In the rows, 128 means zero.
Known rows:
[ 80 149 188 137  84  90 118  84 147 144 110 116 143  99 100  73 151 140
 150 123 127 161 142 130 133 132 100  99 154 155 145 107 139] -> zemar
[128 108 151  82 144 120 123  83 195 170 152 105 187  60  99 137  70  78
 146 116 155 122 157 104 124 211  99 109 142 143 165 133  96] -> ravun
[152 119 132  66 132 108 148  83 171 153 135 131 194  64 114  87 114  82
 139 114 165 133 169  98 141 198  75 132 140 162 140 104 121] -> ripluk
[ 66 156 172 142  93 129 138 125 153 163 164  88 126 121 143 107 120 175
 119 183 134 132 111 128 125  99 146  98 137 123 160 169 146] -> klustik
[ 86  93 181 126 114 111  91  86 163 202 126 107 126  79  96 125 104 127
 130 133 139 159 148 174  94 152 106 108 139 106 163 152 105] -> grista
[127  80 149  68 152 103  96  57 110 106  98 156  78 145  62 121 145 103
 188 150 157 136  89 140 120 126  91 167 126  73 151 144 109] -> nadaro
[131 118  74  81 162 150 124 110 171 159 140 133 114 112 167 127 109  99
 126 150 171 120 119  97 157 189 123 139 112  97 138 147 115] -> klina
[119 108 102  39 136 126  58 106 143 150 177 112  98 134 153  93 118  90
  97 206 196 119 106 114 164 219 136 149  82 153 147 148 121] -> foli
[135 119 171 151 109 122 137 117 191 124 185 112 149  93  89  84  61  94
  96 170 127 150 165 152 128 163 136  96 125 130 157 189 121] -> skotu
[ 91 149 158 133  84  96 107  88 132 144 103 137 118 112 128  74 174 146
 136 118 134 163 136 131 145 136  98 111 155 155 130 102 134] -> fesital
[148 130  57  41 160 117  88  77 118 212 156 175 137 137 120  56 121 128
 126 147 140 110 114 123 130 179 117 151  76  97 139 161 105] -> drevos
[108 154 154 121  92  92 103  76 126 106  85 132 103 123 103  74 185 133
 165 122 143 153 131 121 152 129  80 129 148 126 119 102 132] -> todris
[112 113 184 130 104 120 108  96 146 169 118 111 141  90  95 107 130 120
 129 139 158 152 150 167 108 131  92 124 139 119 142 144 129] -> zaka
[143 112 123  32 130  97 109  56 136 114 136 171 130 119  79 106 129  53
 174 138 154 119 109 106 164 183  90 134 110 117 138 150 102] -> guskoflum
[ 84 145 190 128  75  81  94  81 150 149 101 118 140  84 106  83 147 129
 145 102 125 167 160 141 134 157  95  93 156 155 138 104 122] -> gistok
[ 64 140 126 136 109 120  98 104 132 165 117 127  67 149 158 104 156 148
 132 154 134 155 100 144 147 129 128 113 138  99 151 141 122] -> plupudom
[171 105 125 113 125  95 110  82 150  86 128 175  92 116  92  57 137  80
 111 134 157 157 148 158 162 175 100 135 122 126 124 144 122] -> mitru
[ 70 138 127 130 113 127 102  93 131 168 126 130  67 138 160 102 155 151
 127 151 136 149 104 145 144 135 130 117 143 100 140 137 122] -> guga
[ 89 145 157 128  92  92 113  88 138 162  95 136 131 106 139  60 176 153
 115 122 133 160 132 144 140 135  95 113 147 162 121 101 140] -> vusidral
[ 84 158 180 144  75 104 116 106 148 146 119 106 151  97 120  84 143 152
 125 140 133 154 146 129 135 121 103  96 150 157 134 114 143] -> teko

Facts:
μ(bagin, traka); μ(bagin, balel); μ(bagin, kloka); μ(bovo, stibritrel); μ(bovo, tafas); μ(bovo, gemalun); μ(breplal, skipus)
μ(drefun, dragam); μ(drefun, pozo); μ(drevos, dreter); μ(drogoler, brivo); μ(drogoler, bristo); μ(drogoler, plupudom); μ(drogoler, flagegra)
μ(drubul, fibras); μ(drubul, liba); μ(drubul, kufloflil); μ(drubul, rafas); μ(drudur, fleli); μ(drudur, fibras); μ(drudur, treklos)
μ(drudur, tafas); μ(drudur, fivol); μ(drudur, plupudom); μ(drudur, memas); μ(dubu, gistok); μ(dubu, rosten); μ(flolo, kloskal)
μ(flolo, zotral); μ(flolo, klivor); μ(flolo, platren); μ(kepu, granogra); μ(kepu, mirar); μ(kliklum, dretru); μ(kliklum, grista)
μ(kliklum, bristo); μ(kluflu, zetul); μ(loda, stuza); μ(mase, foli); μ(nadaro, klina); μ(nadaro, rosten); μ(nastar, grebri)
μ(nastar, zugaflin); μ(nastar, deka); μ(nastar, suvu); μ(nutros, skotu); μ(nutros, kazor); μ(nutros, gobruza); μ(nutros, flagegra)
μ(nutros, dokas); μ(plasi, guga); μ(plasi, flistes); μ(plasi, dokapak); μ(plasi, vugin); μ(plasi, kloskal); μ(plasi, pozo)
μ(plodrir, ravun); μ(plodrir, zudra); μ(plodrir, plotesik); μ(plodrir, flagegra); μ(poger, stuza); μ(ripluk, stobar); μ(ripluk, gobruza)
μ(skaplim, ragur); μ(skaplim, deka); μ(skaplim, kinaflel); μ(skaplim, kufloflil); μ(skesi, ragur); μ(skesi, minaklu); μ(skesi, zetul)
μ(skesi, pozo); μ(tilum, keru); μ(tilum, ragur); μ(tilum, klisadek); μ(tilum, lepor); μ(tilum, gobruza); μ(voklam, pozo)
μ(voklam, rafas); μ(vudases, grista); μ(vusidral, sinar); μ(vusidral, sumin); μ(vusidral, plapur); μ(vusidral, skipus); μ(zefli, pobrek)
μ(zefli, brodrus); μ(zeplus, terel); μ(zeplus, bristo); μ(zeplus, skipus); μ(zibren, gistok); μ(zibren, skotu); μ(zibren, klivor)
μ(zibren, maflu); μ(zibren, nefel); Λ(bagin, drubul); Λ(balel, bresas); Λ(bapan, kinaflel); Λ(bapan, drubul); Λ(botra, brodrus)
Λ(botra, flagegra); Λ(bovo, stobar); Λ(bovo, flagegra); Λ(bragek, plarom); Λ(bragek, kinaflel); Λ(breplal, zugaflin); Λ(breplal, liba)
Λ(breplal, platren); Λ(breplal, flagegra); Λ(brodrus, drubul); Λ(brogim, medro); Λ(deka, brodrus); Λ(deka, gemalun); Λ(deka, sinar)
Λ(dokas, gemalun); Λ(dokas, flagegra); Λ(dokas, drubul); Λ(dragam, drubul); Λ(dreplo, plasi); Λ(dreplo, noro); Λ(dreplo, sinar)
Λ(dreplo, bragek); Λ(dreplo, flagegra); Λ(drevos, drefun); Λ(drogoler, drubul); Λ(fabril, skipus); Λ(fesital, botra); Λ(fibras, gemalun)
Λ(fleli, kloka); Λ(flolo, kliklum); Λ(fozas, pobrek); Λ(gemalun, drubul); Λ(gistok, gemalun); Λ(gistok, drubul); Λ(granogra, keru)
Λ(granogra, bresas); Λ(granogra, botra); Λ(grista, tilum); Λ(grista, klustik); Λ(guskoflum, skaplim); Λ(guskoflum, gobruza); Λ(keru, drubul)
Λ(kliklum, drubul); Λ(klivor, brodrus); Λ(kloka, kloskal); Λ(kloka, zuske); Λ(kluflu, fabril); Λ(lepor, skazel); Λ(lepor, zoplu)
Λ(lepor, drubul); Λ(liba, klustik); Λ(liba, liriflan); Λ(loda, plodrir); Λ(loda, skotu); Λ(medro, kloskal); Λ(minaklu, gemalun)
Λ(mitru, plotesik); Λ(nadaro, kloskal); Λ(nadaro, skipus); Λ(nasi, dragam); Λ(nastar, vogus); Λ(nefel, keru); Λ(nefel, fibras)
Λ(noro, teko); Λ(nutros, ragur); Λ(nutros, platren); Λ(nutros, kliklum); Λ(nutros, drubul); Λ(plapur, skipus); Λ(plasi, brodrus)
Λ(plasi, gemalun); Λ(platren, brodrus); Λ(platren, drubul); Λ(plepluflu, drubul); Λ(plodrir, bapan); Λ(plodrir, zoplu); Λ(plotesik, fibras)
Λ(pobrek, drubul); Λ(ragur, loda); Λ(ragur, zemar); Λ(ragur, sinar); Λ(ragur, kliklum); Λ(ravun, tilum); Λ(ravun, drubul)
Λ(rimin, dragam); Λ(ripluk, botra); Λ(ripluk, drubul); Λ(sakliflar, gemalun); Λ(sinar, gemalun); Λ(skaske, kepu); Λ(skaske, zuske)
Λ(skaske, gobruza); Λ(skazel, flagegra); Λ(skesi, drubul); Λ(skotu, drubul); Λ(stobar, zugaflin); Λ(sumin, bragek); Λ(tafas, gobruza)
Λ(tafas, kliklum); Λ(tafas, drubul); Λ(teko, drubul); Λ(tilum, dragam); Λ(tilum, skotu); Λ(tobredo, zoplu); Λ(tobredo, drubul)
Λ(todris, fibras); Λ(traka, sinar); Λ(treklos, fibras); Λ(treklos, bresas); Λ(treklos, zuske); Λ(treklos, gobruza); Λ(tremo, brogim)
Λ(vudases, drubul); Λ(vusidral, flagegra); Λ(zaflur, pobrek); Λ(zaflur, gemalun); Λ(zaka, plepluflu); Λ(zemar, zugaflin); Λ(zemar, nefel)
Λ(zemar, drubul); Λ(zeplus, platren); Λ(zeplus, drubul); Λ(zibren, brodrus); Λ(zibren, drubul); Λ(zotral, drubul); Λ(zuske, kloskal)
τ(bagin, a); τ(balel, e); τ(bapan, a); τ(botra, c); τ(bovo, f); τ(bragek, a); τ(brebu, g)
τ(breplal, a); τ(bresas, a); τ(bristo, b); τ(brivo, g); τ(brodrus, a); τ(brogim, a); τ(dagretom, c)
τ(deka, f); τ(dokapak, a); τ(dokas, e); τ(dragam, g); τ(drefun, f); τ(dreplo, b); τ(dreter, a)
τ(dretru, c); τ(drevos, b); τ(drogoler, b); τ(drubul, a); τ(drudur, a); τ(dubu, a); τ(fabril, c)
τ(fesital, a); τ(fibras, a); τ(fivol, b); τ(flagegra, a); τ(fleli, a); τ(flistes, a); τ(flolo, b)
τ(foli, b); τ(fozas, a); τ(gemalun, a); τ(gistok, a); τ(gobruza, b); τ(granogra, g); τ(grebri, a)
τ(grista, e); τ(guga, a); τ(guskoflum, b); τ(kazor, f); τ(kepu, f); τ(keru, b); τ(kinaflel, f)
τ(kliklum, g); τ(klina, c); τ(klisadek, a); τ(klivor, a); τ(kloka, a); τ(kloskal, c); τ(kluflu, e)
τ(klustik, a); τ(kufloflil, a); τ(lepor, d); τ(liba, b); τ(liriflan, a); τ(loda, d); τ(lutale, a)
τ(maflu, a); τ(mase, a); τ(medro, a); τ(memas, a); τ(minaklu, f); τ(mirar, c); τ(mitru, g)
τ(mobratim, c); τ(nadaro, f); τ(nagrivos, g); τ(nasi, c); τ(nastar, b); τ(nefel, c); τ(noro, a)
τ(nutros, d); τ(plapur, a); τ(plarom, e); τ(plasi, a); τ(platren, a); τ(plepluflu, a); τ(plibrul, a)
τ(plodrir, g); τ(plotesik, a); τ(plupudom, a); τ(pobrek, d); τ(poger, d); τ(pozo, a); τ(rafas, c)
τ(ragur, a); τ(ravun, c); τ(rimin, c); τ(ripluk, c); τ(rosten, b); τ(sakliflar, c); τ(sinar, b)
τ(skagro, c); τ(skaplim, g); τ(skaske, a); τ(skazel, c); τ(skesi, f); τ(skipus, a); τ(skotu, g)
τ(statak, e); τ(stibritrel, a); τ(stobar, b); τ(stuza, b); τ(sumin, a); τ(suvu, g); τ(tafas, a)
τ(teko, a); τ(terel, d); τ(tilum, a); τ(tobredo, e); τ(todris, a); τ(traka, a); τ(treklos, b)
τ(tremo, b); τ(vogus, d); τ(voklam, b); τ(vudases, a); τ(vugin, b); τ(vusidral, a); τ(zaflur, a)
τ(zaka, e); τ(zefli, b); τ(zemar, a); τ(zeplus, a); τ(zetul, d); τ(zibren, d); τ(zimulak, a)
τ(zoplu, a); τ(zotral, b); τ(zudra, b); τ(zugaflin, a); τ(zuske, a)

Rows:
No name comes twice in this set of rows, the named rows included.
[142  94 165 128 125 100 144  94 170 146 167 135 146  91  96  68  90  99
  88 163 137 137 164 158 127 162 104 119 129 143 143 166 114] : plodrir
[108 114 126 122 118 145  99 102 137 166 115 138  82 127 133 116 137 132
 114 169 159 152 117 167 125 125 113 144 125  81 132 159 132] : statak
[154 184 104  88  77 145 109 135 158 116 159 141 176  92 137  77 113  78
  95 151 158 128 154  90 193 174 134 105 124 162 106 151 169] : sinar
[125 111 189 117  98 105 110  90 146 161 128 108 179  74  74  97 118 110
 128 139 147 145 157 152 103 132  90 132 147 139 137 134 136] : skesi
[ 82 180 180 153  76 132 142 137 157 131 154  80 144 114 145 103 125 171
 121 175 136 134 127 120 140  86 138  81 140 141 154 157 162] : zoplu
[126 112  88  51 139 135 121  98 144 174 157 161 134 134 149  96 135  82
 109 183 163 111  97 114 165 161 124 143  97 123 139 172 111] : voklam
[109 211 155 161  48 128 110 145 141  83 120 100 148 104 148  77 148 162
 118 158 141 161 149 111 183 100 136  83 153 146 117 133 192] : gemalun
[124 135 151 120  88 112  69 107 142 129  91 131 142  94  98  84 144  98
 123 119 150 170 154 148 145 156  98 122 155 138 105 125 148] : minaklu
[123 159 134 140  86 151  90 155 150 136 139 105 149  99 137 101 110 127
  85 176 153 153 142 137 151 121 146 109 142 124 113 160 179] : kinaflel
[105 114 114 116 124 147  80 111 137 166 122 134  91 118 133 118 127 108
 110 156 146 141 107 144 133 134 133 145 135  90 125 161 133] : kazor
[ 89 164 156 149  96  74  87  94 145 155  96 119 123 114 151  85 168 112
 131 111 158 176 143 160 162 134 114 100 156 173 116 100 123] : traka
[163 166 109  85 123 138 139 122 170 115 139 119 183  76 141  96 111  99
 126 147 178 131 166  82 168 181 111 130 129 148 122 116 149] : botra
[117 133 173 133  83  96  71  88 155 158  82 124 151  76  84  93 142 105
 131 102 150 182 180 172 120 159  77 120 147 145 114 107 134] : dokas

The same things again, as new rows of numbers:
Known rows:
[144  98 165 132 129 112 133 146 132 126 106 147 141 120 109 124 120 111
 135 122 101 132 135 108 134 131 122 126 127 132 134 131 100 102 122 112
 124 113 137 118 125 100] -> lepor
[119  99 149 128 133 125 129 160 172 124 130 125 121  97 122 114 132 121
 129 134 139 116 130 137 146 129 133 112 129 122 118 140  94 119 162 106
 146 117 119 128 125 118] -> skotu
[139 120 124 133 113 111 121 157 130 133  81 130 137 121  92 114 107 131
 141 111 134 118  97 121 142 129 123 111 124 141 147 121 101 120 140 127
 105 118 140 131 127 138] -> sumin
[143 135 115 120 127 104 130 131 152 141  99 118 130 108 112 118 127 135
 130 124 156 115  95 128 139 123 111 127 138 138 150 123 143 142 149 124
 113 111 124 129 136 156] -> dubu
[132 158 160 123 155 116 135 103 154 131 180 120  98 111 110 161 150 111
 117 163 126 123 159 122 148 134 108 176 113 173 116 151 135  94 130 110
 145 100 116  95 127 122] -> gobruza
[125  99 141 126 138 122 134 147 180 134 131 129 123  98 133 115 138 125
 120 135 147 116 127 138 139 127 129 118 136 117 123 140 118 130 161 103
 146 116 117 131 129 118] -> brebu
[133 132 108 136 119 115 121 139 153 127 109 123 122 109  98 119 120 135
 135 125 146 111 103 123 148 128 110 128 121 146 136 125 116 129 144 133
 118 114 128 126 127 155] -> plupudom
[112 136 188 117 156 132 133 136 131 141 157 124 107 125 106 149 138 121
 119 157 115 133 156 138 152 128 144 146 122 168 113 151 117  79 147  95
 132 122  95 113 132 107] -> liba
[113  75  80 175  72 135 127 125 151 150  81 188 135 134  69 140 111 154
  80 131 131 141  86 132 169 117 109 127 126 113  98 132 153 131 159 128
 117 160  92 187 134 106] -> plapur
[123 126 123 123 131 129 124 152 147 138 107 120 120 113 115 111 130 142
 129 130 162 115 100 140 146 115 138 114 138 146 138 135 116 130 167 115
 116 121 106 135 127 157] -> bapan
[120 163 186  82 176 110 132 120 127 167 147 124  97 121 113 155 164 144
  98 141 100 145 140 105 125 128 147 153 155 137 113 137 132 117 146 100
 131 122  93 133  87  87] -> zefli
[135 133 126 139 132 116 121 133 150 127 124 126 123 112  99 132 123 124
 131 130 137 120 114 116 149 126 118 133 116 145 138 125 118 117 141 126
 127 111 125 122 134 141] -> kazor
[126 108 133 137 131 136 118 154 125 141  99 147 130 139 109 126 112 132
 123 115 132 131 115 123 142 120 155 110 127 146 148 131  88 107 148 114
 118 122 121 135 119 117] -> dokas
[130 107 118 126 121 128 123 158 130 147  76 144 138 135 118 112 111 142
 126 110 149 122  98 133 135 119 149 101 140 139 153 131  98 128 153 114
 107 122 128 142 118 127] -> zaflur
[152 127 186 105 145 101 140 124 107 164 112 142 142 145 111 149 120 111
 120 129  99 143 141 124 126 138 136 138 134 149 150 130 132  92 117  96
 111 106 132 114 135  74] -> drogoler
[164 131  37 142 120 119 129  85 184 135 122 169 115 127 153 141 138 138
  97 123 185 107 105 106 125 128 100 160 126 149 162 152 119 168 125 137
 139  77 168 114  81 143] -> brogim
[120 138 107 125 138 131 125 135 167 131 130 115 106 102 125 118 143 144
 123 142 177 107 106 139 149 112 127 132 135 152 131 147 127 140 169 119
 130 114 103 127 120 174] -> bresas
[146 116 131 138 123 115 120 146 127 138  94 143 140 130  99 126 106 122
 135 109 122 128 109 112 139 131 133 114 120 139 155 118  95 111 131 123
 115 110 143 126 128 114] -> minaklu
[130 101 153 113 144 115 137 150 172 140 120 124 129  98 140 113 140 124
 122 131 149 120 122 141 133 125 136 113 148 116 134 139 122 134 165  98
 141 112 117 130 131 115] -> kliklum
[150 116 119 127 114 106 126 150 126 144  70 137 145 129 103 114 107 132
 136 105 137 121  95 122 133 128 128 110 133 134 158 117 107 130 136 124
 102 112 144 132 128 128] -> fozas

Rows:
No name comes twice in this set of rows, the named rows included.
[175 125  90 132 139 117 141  65 151 158 141 200 120 168 163 177 135 118
  81 128 136 131 155 101 108 143 117 178 122 161 167 163 111 123  91 111
 145  65 182  97  73  61] : tremo
[125 111 139 137 133 134 118 155 125 141 101 140 131 134 105 125 114 133
 125 120 131 130 112 125 143 119 153 110 127 147 145 133  94 106 152 112
 118 123 114 136 125 122] : grista
[134 131 161 123 150 110 139 118 172 118 155 116 117  86 121 128 152 114
 130 155 130 121 138 121 145 123 101 152 134 141 117 139 152 120 141 112
 141 111 105 111 141 147] : vogus
[130 120 184 113 148 126 136 135 110 160 123 148 128 148 117 147 125 121
 113 137 110 141 150 135 135 130 155 130 133 155 136 144 112  86 135  90
 120 120 112 120 126  77] : dreplo
[132 143 102 146 132 112 130  95 194 133 170 135  99 100 111 162 148 119
 100 151 156 114 131 124 154 137  92 166 106 144 118 144 140 127 145 123
 160  96 130 114 124 126] : kloskal
[129 160 171 121 144 129 141 120 138 162 154 142 118 131 116 144 177 135
 119 146 129 137 165 124 128 112 165 147 119 144 113 153 143  85 140  76
 125 106 108 125 130  99] : stuza
[153 133 157 116 144 108 139 106 126 155 133 153 127 145 123 159 131 111
 113 135 115 135 149 117 127 138 127 154 124 160 147 144 123  96 114 103
 127  96 143 106 117  79] : guskoflum
[100 109  82 167  94 138 128 112 182 133 128 149 106 101  75 142 141 152
  84 159 157 127  94 140 181 111  94 151 123 129  77 143 177 139 176 130
 135 154  69 171 144 154] : skipus
[154 121  87 136 114 112 127 124 147 143  89 152 134 128 120 124 118 134
 120 112 155 117  98 115 131 127 115 129 131 139 159 132 115 141 132 128
 116 101 153 127 111 133] : skaske
[135 109 100 147 105 131 135 159 146 155  69 136 159 141 130 111 138 142
 137 109 152 126 103 154 129 104 168 105 124 133 161 149 112 110 138  89
  98 108 135 138 161 140] : bagin
[131 122  79 137 126 132 125 123 165 139 114 148 115 121 131 126 136 146
 105 131 176 114 101 131 141 117 126 134 136 145 140 150 123 147 158 122
 129 110 122 135 106 148] : zuske

The same things again, as new rows of numbers:
Known rows:
[124 108 134 121 137 117 129 126 156 156 118 123  97 121 129 168 127 152
 137 130 148 101 138 138 133 122 113 147] -> gobruza
[145 106 113  85 160 142 129 140 159 134 148 106 130 120 116  91 155 148
 147 137  83  55 198 170 104 118  74 178] -> brogim
[128 138 123 118 129 138 132 147 135 114 138 145 148 115 143  96 136 138
 127 142 130 114 128 139 134 149 122 142] -> balel
[133 123 130 131 132 141 130 177 130 145 100 105 121 153 125 131 131 153
 123 153 168 136 121 100 141 124 118 141] -> stuza
[129 131 120 115 117 129 121 133 134 125 132 129 107 127 133 131 125 132
 117 132 131 118 129 129 141 148 124 142] -> statak
[121 148 123 140 146 122 132 140 158 125 120 136 159 129 138 129 144 134
 117 115 138 140  81 141  98  98 137  95] -> zibren
[122 125 136 144 130 133 145 124 105 114 133 139 164 118 137 109 125 128
 132 138 135 141 130 116 129 141 141 124] -> ravun
[128 111 134 130 131 125 134 117 113 128 130 126 124 126 125 135 113 126
 139 124 128 130 151 115 137 137 131 136] -> dretru
[125 116 120 130 134 144 129 113  97  85 157 140 176 131 134 103 126 125
 121 119 116 136 141 108 141 140 136 151] -> granogra
[122 142 123 129 124 136 136 141 128 112 137 150 144 113 144 106 131 133
 123 139 139 128 110 133 138 155 134 130] -> dokas
[247 152 148 133  22 118  93  77 156 140 155  59 157 154  78 197 127 211
 208  95  35 201 149 219 181 137 101  96] -> drefun
[126 118 144 127 115 125 121 116 107 123 124 124 130 129 130 136 121 123
 130 130 124 125 151 114 136 121 132 135] -> rafas
[118 127 133 139 123 121 135 138 135 145 113 139 127 115 140 154 123 141
 136 143 160 132 111 128 135 132 132 126] -> stobar
[133 120 119 106 142 137 126 127 138 134 137 117 109 133 119 116 140 128
 130 135 104  94 158 144 112 128 105 149] -> zuske
[119 133 134 137 120 124 125 133 119 122 134 132 116 121 119 143 130 118
 113 137 130 122 128 133 129 131 141 126] -> ragur
[124 138 151 158 129 110 141 120 149 131 111 149 157 116 150  99 119 131
 137 124 157 158 119 116 132 105 122  89] -> bovo
[123 124 120 121 106 111 113 131 134 131 129 121  78 130 123 167 107 122
 104 124 148 120 126 113 148 142 135 141] -> plarom
[133 139 145 126 141 124 130 146 154 142 106 140 154 124 154 121 139 148
 142 118 142 140  98 127 136 103 128 115] -> nastar
[124 129 124 131 126 127 130 137 124 124 137 127 121 124 118 132 130 120
 117 136 125 115 134 137 122 135 133 132] -> fibras
[126 105 121 121 128 136 117 100 103  95 153 124 137 144 124 133 117 121
 117 107 111 131 152 104 144 137 130 155] -> suvu

Rows:
No name comes twice in this set of rows, the named rows included.
[136 108 144 125 135  95 119 111 179 156 109 115  99 131 132 131 113 139
 134 110 139 112 169 119 130  86  91 122] : kepu
[124 114 127 127 122 125 129 106 123 122 130 115 135 133 132 137 116 130
 122 124 127 124 146 112 119 131 130 134] : klina
[127 116 120 123 125 116 122 131 134 133 134 112  95 130 109 155 122 119
 112 129 128 106 148 132 121 129 126 141] : bresas
[134 148 161  52 153 207  91  50 127 142  98 142  44 193 173  37 181 123
 139  98  46 152  74 109 139 114  85 109] : kluflu
[126 117 121 129 139 145 132 118  98  85 159 142 186 126 134  94 129 129
 126 121 115 130 147 115 140 138 131 153] : mitru
[119 126 131 139 114 118 129 140 128 147 107 134 118 120 136 159 119 134
 136 144 162 132 112 124 140 128 135 128] : liba
[136 116 120  99 146 143 124 122 141 135 138 111 107 133 119 109 145 132
 134 133  95  88 161 148 109 127  97 153] : kloka
[122 122 122 134 113 107 120 125 124 136 128 114  81 132 107 174 111 111
 104 124 139 122 133 118 128 133 141 130] : klustik
[114 132 141 161 117 123 144 113 123 126 116 154 155 107 143  96 122 133
 143 157 156 145 132 128 131 133 117 101] : deka
[118 140 116 139 125 133 138 129 127 109 138 132 154 120 135 115 133 124
 112 139 129 126 113 134  97 138 139 114] : gistok

